Below are the code and all the weights of a small trained network. Each question names an input and a class and asks about switching units off, where a switched-off unit gives its printed mean instead of its output.

import numpy as np


def w(rows, s, z=0):
    codes = np.array(rows[::2]) - 128.0
    scale = np.full(codes.shape[1], s)
    scale[-1] = z or s
    return codes * scale


def norm(h):
    return h / np.sqrt((h * h).mean(-1, keepdims=True) + 1e-5)


def f(y):
    return y / 2 * (1 + np.tanh(0.7978845608 * (y + 0.044715 * y**3)))


def log_softmax(a):
    a = a - a.max(-1, keepdims=True)
    return a - np.log(np.exp(a).sum(-1, keepdims=True))


def net(x, mask):
    res = np.array(x, float).reshape(1, 6) / 4 @ E
    u = 0
    for l in range(4):
        y = f(norm(res) @ A[l][:, :-1].T + A[l][:, -1])
        res = res + np.where(mask[u : u + 7], y, B[l][:, -1]) @ B[l][:, :-1]
        u += 7
    return log_softmax(norm(res)[-1] @ U[:, :-1].T + U[:, -1])


A, B = {}, {}
E = w([
[178,58,29,61,89,167,113,81],'x0',
[88,20,125,163,87,174,234,90],'x1',
[113,192,164,60,99,183,145,122],'x2',
[75,103,125,238,112,206,107,182],'x3',
[124,93,129,98,140,116,254,122],'x4',
[208,120,55,70,198,72,167,75],'x5',
],0.0097)
A[0] = w([
[123,113,149,68,65,123,87,120,79],'0.n0',
[119,72,128,165,105,177,169,98,1],'0.n1',
[131,6,107,152,116,169,170,108,141],'0.n2',
[133,103,127,131,172,81,224,126,116],'0.n3',
[146,122,105,70,119,120,112,116,75],'0.n4',
[161,114,103,35,111,108,88,93,128],'0.n5',
[126,60,89,121,119,140,156,153,136],'0.n6',
],0.026,0.0039)
B[0] = w([
[82,138,178,156,142,180,125,91,162],'0.n0',
[54,84,184,92,175,135,107,103,202],'0.n1',
[63,4,125,115,101,166,112,188,253],'0.n2',
[117,183,141,174,180,107,175,21,206],'0.n3',
[142,147,105,111,174,126,154,153,173],'0.n4',
[225,146,83,89,138,92,133,148,217],'0.n5',
[172,36,142,107,88,159,144,159,194],'0.n6',
],0.021,0.02)
A[1] = w([
[194,155,101,6,171,182,126,88,162],'1.n0',
[147,37,70,234,174,34,3,112,61],'1.n1',
[119,125,18,87,39,86,72,116,97],'1.n2',
[138,182,73,169,206,140,93,142,88],'1.n3',
[186,164,83,133,129,84,148,42,2],'1.n4',
[109,72,81,163,140,36,105,141,79],'1.n5',
[131,208,41,59,92,187,54,9,48],'1.n6',
],0.016,0.0042)
B[1] = w([
[157,195,84,170,145,115,76,107,247],'1.n0',
[248,159,110,165,212,95,137,176,186],'1.n1',
[181,121,106,112,42,188,158,150,140],'1.n2',
[149,180,138,143,147,141,83,135,194],'1.n3',
[74,150,171,227,175,99,170,116,208],'1.n4',
[159,106,97,84,109,163,151,36,159],'1.n5',
[112,177,202,97,127,109,164,139,166],'1.n6',
],0.017,0.011)
A[2] = w([
[148,254,172,107,108,106,109,165,128],'2.n0',
[143,108,111,145,141,120,174,140,174],'2.n1',
[79,150,215,144,81,112,180,161,56],'2.n2',
[136,191,141,91,158,55,223,59,252],'2.n3',
[46,136,162,77,123,161,85,124,162],'2.n4',
[100,174,74,121,93,209,73,128,121],'2.n5',
[135,113,105,76,93,119,134,90,39],'2.n6',
],0.023,0.0027)
B[2] = w([
[64,95,166,172,146,176,238,23,250],'2.n0',
[109,251,149,41,37,235,58,90,162],'2.n1',
[169,57,125,84,102,175,92,147,180],'2.n2',
[199,188,199,254,130,143,87,237,249],'2.n3',
[61,107,193,182,126,125,162,96,213],'2.n4',
[174,91,149,173,194,215,146,109,144],'2.n5',
[89,148,96,204,129,90,17,229,134],'2.n6',
],0.014,0.017)
A[3] = w([
[57,135,30,91,98,64,186,132,18],'3.n0',
[1,30,37,65,131,39,153,191,19],'3.n1',
[67,161,183,82,60,88,49,136,51],'3.n2',
[123,95,113,44,142,75,123,100,24],'3.n3',
[180,80,104,95,108,78,117,135,1],'3.n4',
[195,70,48,108,68,113,199,150,40],'3.n5',
[122,187,140,116,58,116,68,132,177],'3.n6',
],0.016,0.002)
B[3] = w([
[155,105,74,188,90,137,154,50,123],'3.n0',
[132,249,158,176,81,143,171,38,254],'3.n1',
[181,150,105,178,102,193,203,159,134],'3.n2',
[106,176,154,196,62,75,35,202,142],'3.n3',
[92,123,78,77,190,60,147,130,142],'3.n4',
[140,199,161,86,64,160,33,184,160],'3.n5',
[162,130,134,171,113,168,148,136,122],'3.n6',
],0.015,0.011)
U = w([
[174,97,51,56,83,149,84,181,95],'0',
[168,214,151,215,178,134,160,130,192],'1',
[21,13,194,143,89,201,164,120,200],'2',
[38,141,79,90,80,11,140,138,2],'3',
],0.012,0.0056)

Each question gives the input, the list of numbers given to net, and the class t.
The units are the neurons (one row each of A and B). Each row of codes is followed by its name. A weight is (code - 128) times the scale printed after its matrix; where a second scale follows, it is the last column's (A, B and U).
mask holds one flag per neuron, layer by layer. A switched-off neuron (its flag False) gives its mean, the last column of its row in B, instead of its output. The means were averaged over made-up inputs and are rounded, as every weight is.
A unit's drop is (log p(t) with every unit on - log p(t) with that unit switched off) / (log p(t) with every unit on - log p(t) with every unit switched off).
The circuit of an input: a set's keep is (log p(t) with only the set's units on - log p(t) with every unit switched off) / (log p(t) with every unit on - log p(t) with every unit switched off). Starting from the 12 units with the biggest drops (on a tie, the unit counted first), units are removed one at a time, each time the one whose removal leaves the highest keep (on an exact tie, the one counted first), for as long as the keep stays at least 0.8.
circuit, biggest first: the units of the circuit, biggest drop first
most important unit: the unit with the biggest drop
top k neurons: the k neurons with the biggest drops, biggest first
top k neurons in layer l: the k neurons of layer l with the biggest drops, biggest first
drop when u is switched off: that unit's drop, to one decimal
input [2,-7,-8,7,1,-7], class 1: circuit, biggest first -> (0.n2)
input [5,8,8,-6,5,6], class 0: top 3 neurons -> (0.n2 0.n5 0.n6)
input [2,-6,-8,7,-1,-6], class 1: top 2 neurons -> (0.n2 0.n6)
input [7,5,8,-8,-1,-4], class 0: circuit, biggest first -> (0.n5 0.n3)
input [1,0,-4,0,0,3], class 0: top 2 neurons -> (0.n2 0.n6)
input [6,3,4,-5,-5,4], class 1: top 3 neurons -> (0.n2 0.n0 1.n0)
input [-3,-7,7,1,-5,-3], class 2: top 2 neurons in layer 0 -> (0.n5 0.n3)
input [-2,1,-4,3,-6,-5], class 1: top 3 neurons -> (0.n2 1.n1 0.n6)
input [6,-2,1,1,5,6], class 0: top 3 neurons in layer 0 -> (0.n6 0.n2 0.n0)
input [7,2,-1,-5,7,-1], class 0: top 3 neurons -> (0.n5 0.n2 2.n0)
input [8,-5,0,8,-3,5], class 0: top 2 neurons -> (0.n3 2.n3)
input [-7,5,-8,-8,-8,-7], class 1: drop when 1.n2 is switched off -> 0.0
input [6,-4,-7,7,-7,-1], class 0: drop when 2.n3 is switched off -> 0.1
input [7,-5,8,1,1,-4], class 1: drop when 0.n2 is switched off -> 0.1
input [8,8,-6,-2,-5,8], class 0: most important unit -> 0.n5
